Below is a small trained network, with its code and all its weights. Each question gives an input and a class and asks what happens when units are switched off, that is, made to give their printed mean instead of their output.

import numpy as np


def w(rows, s, z=0):
    codes = np.array(rows[::2]) - 128.0
    scale = np.full(codes.shape[1], s)
    scale[-1] = z or s
    return codes * scale


def f(y):
    return np.maximum(y, 0)


def log_softmax(a):
    a = a - a.max(-1, keepdims=True)
    return a - np.log(np.exp(a).sum(-1, keepdims=True))


def net(x, mask):
    res = np.array(x, float).reshape(1, 4) / 4 @ E
    y = f(res @ A[0][:, :-1].T + A[0][:, -1])
    res = res + np.where(mask, y, B[0][:, -1]) @ B[0][:, :-1]
    return log_softmax(res[-1] @ U[:, :-1].T + U[:, -1])


A, B = {}, {}
E = w([
[117,101,146,131,119],'x0',
[114,77,51,222,25],'x1',
[177,66,75,98,226],'x2',
[198,70,119,2,40],'x3',
],0.0088)
A[0] = w([
[130,128,108,227,200,213],'neuron 0',
[114,32,32,114,241,117],'neuron 1',
[164,139,81,34,85,62],'neuron 2',
[164,100,248,141,171,198],'neuron 3',
[100,165,167,15,131,4],'neuron 4',
[40,175,200,87,105,151],'neuron 5',
[147,47,86,120,206,60],'neuron 6',
[200,120,216,244,165,31],'neuron 7',
[68,159,83,174,197,22],'neuron 8',
[103,124,160,201,197,40],'neuron 9',
[125,110,128,173,2,57],'neuron 10',
[215,136,60,208,73,78],'neuron 11',
[58,77,31,178,97,150],'neuron 12',
[82,170,142,181,139,19],'neuron 13',
],0.0094,0.0028)
B[0] = w([
[146,86,145,71,80,255],'neuron 0',
[124,255,190,181,105,255],'neuron 1',
[126,58,109,228,169,210],'neuron 2',
[75,210,33,63,138,214],'neuron 3',
[143,121,63,169,172,204],'neuron 4',
[119,189,157,152,126,211],'neuron 5',
[117,149,238,140,61,210],'neuron 6',
[162,64,111,98,97,185],'neuron 7',
[135,44,141,114,127,210],'neuron 8',
[147,66,75,103,149,212],'neuron 9',
[166,146,96,199,170,230],'neuron 10',
[46,140,24,116,127,207],'neuron 11',
[105,255,81,90,155,232],'neuron 12',
[159,61,123,193,100,186],'neuron 13',
],0.0076,0.0079)
U = w([
[101,199,232,203,62,142],'0',
[78,181,119,118,125,22],'1',
[96,141,160,134,77,198],'2',
[164,4,142,152,105,4],'3',
],0.011,0.0031)

Each question gives the input, the list of numbers given to net, and the class t.
The units are the neurons (one row each of A and B). Each row of codes is followed by its name. A weight is (code - 128) times the scale printed after its matrix; where a second scale follows, it is the last column's (A, B and U).
mask holds one flag per neuron, in row order. A switched-off neuron (its flag False) gives its mean, the last column of its row in B, instead of its output. The means were averaged over made-up inputs and are rounded, as every weight is.
A unit's drop is (log p(t) with every unit on - log p(t) with that unit switched off) / (log p(t) with every unit on - log p(t) with every unit switched off).
The circuit of an input: a set's keep is (log p(t) with only the set's units on - log p(t) with every unit switched off) / (log p(t) with every unit on - log p(t) with every unit switched off). Starting from the 12 units with the biggest drops (on a tie, the unit counted first), units are removed one at a time, each time the one whose removal leaves the highest keep (on an exact tie, the one counted first), for as long as the keep stays at least 0.8.
circuit, biggest first: the units of the circuit, biggest drop first
k most important neurons: the k neurons with the biggest drops, biggest first
drop of u: that unit's drop, to one decimal
input [7,-7,-6,2], class 1: 2 most important neurons -> [neuron 3; neuron 1]
input [-4,6,1,4], class 1: circuit, biggest first -> [neuron 12; neuron 11]
input [8,-6,5,-7], class 2: 2 most important neurons -> [neuron 1; neuron 3]
input [-1,-3,5,-4], class 0: 3 most important neurons -> [neuron 1; neuron 6; neuron 11]
input [0,-4,1,6], class 3: circuit, biggest first -> [neuron 2; neuron 1]
input [7,-5,8,-8], class 0: most important neuron -> [neuron 1]
input [-8,8,0,-2], class 1: circuit, biggest first -> [neuron 12; neuron 11]
input [6,2,6,4], class 0: circuit, biggest first -> [neuron 1; neuron 6]
input [8,5,-6,-7], class 2: circuit, biggest first -> [neuron 1; neuron 9]
input [-2,-4,4,-6], class 3: circuit, biggest first -> [neuron 8; neuron 12]
input [2,2,-2,7], class 3: circuit, biggest first -> [neuron 1; neuron 2]
input [8,-3,-7,-4], class 2: 2 most important neurons -> [neuron 1; neuron 6]
input [-6,7,6,3], class 1: 2 most important neurons -> [neuron 11; neuron 12]
input [-7,-8,8,1], class 0: drop of neuron 6 -> 0.4
input [-8,8,-6,-8], class 1: drop of neuron 11 -> 0.4
input [2,-5,6,2], class 0: drop of neuron 6 -> 0.3
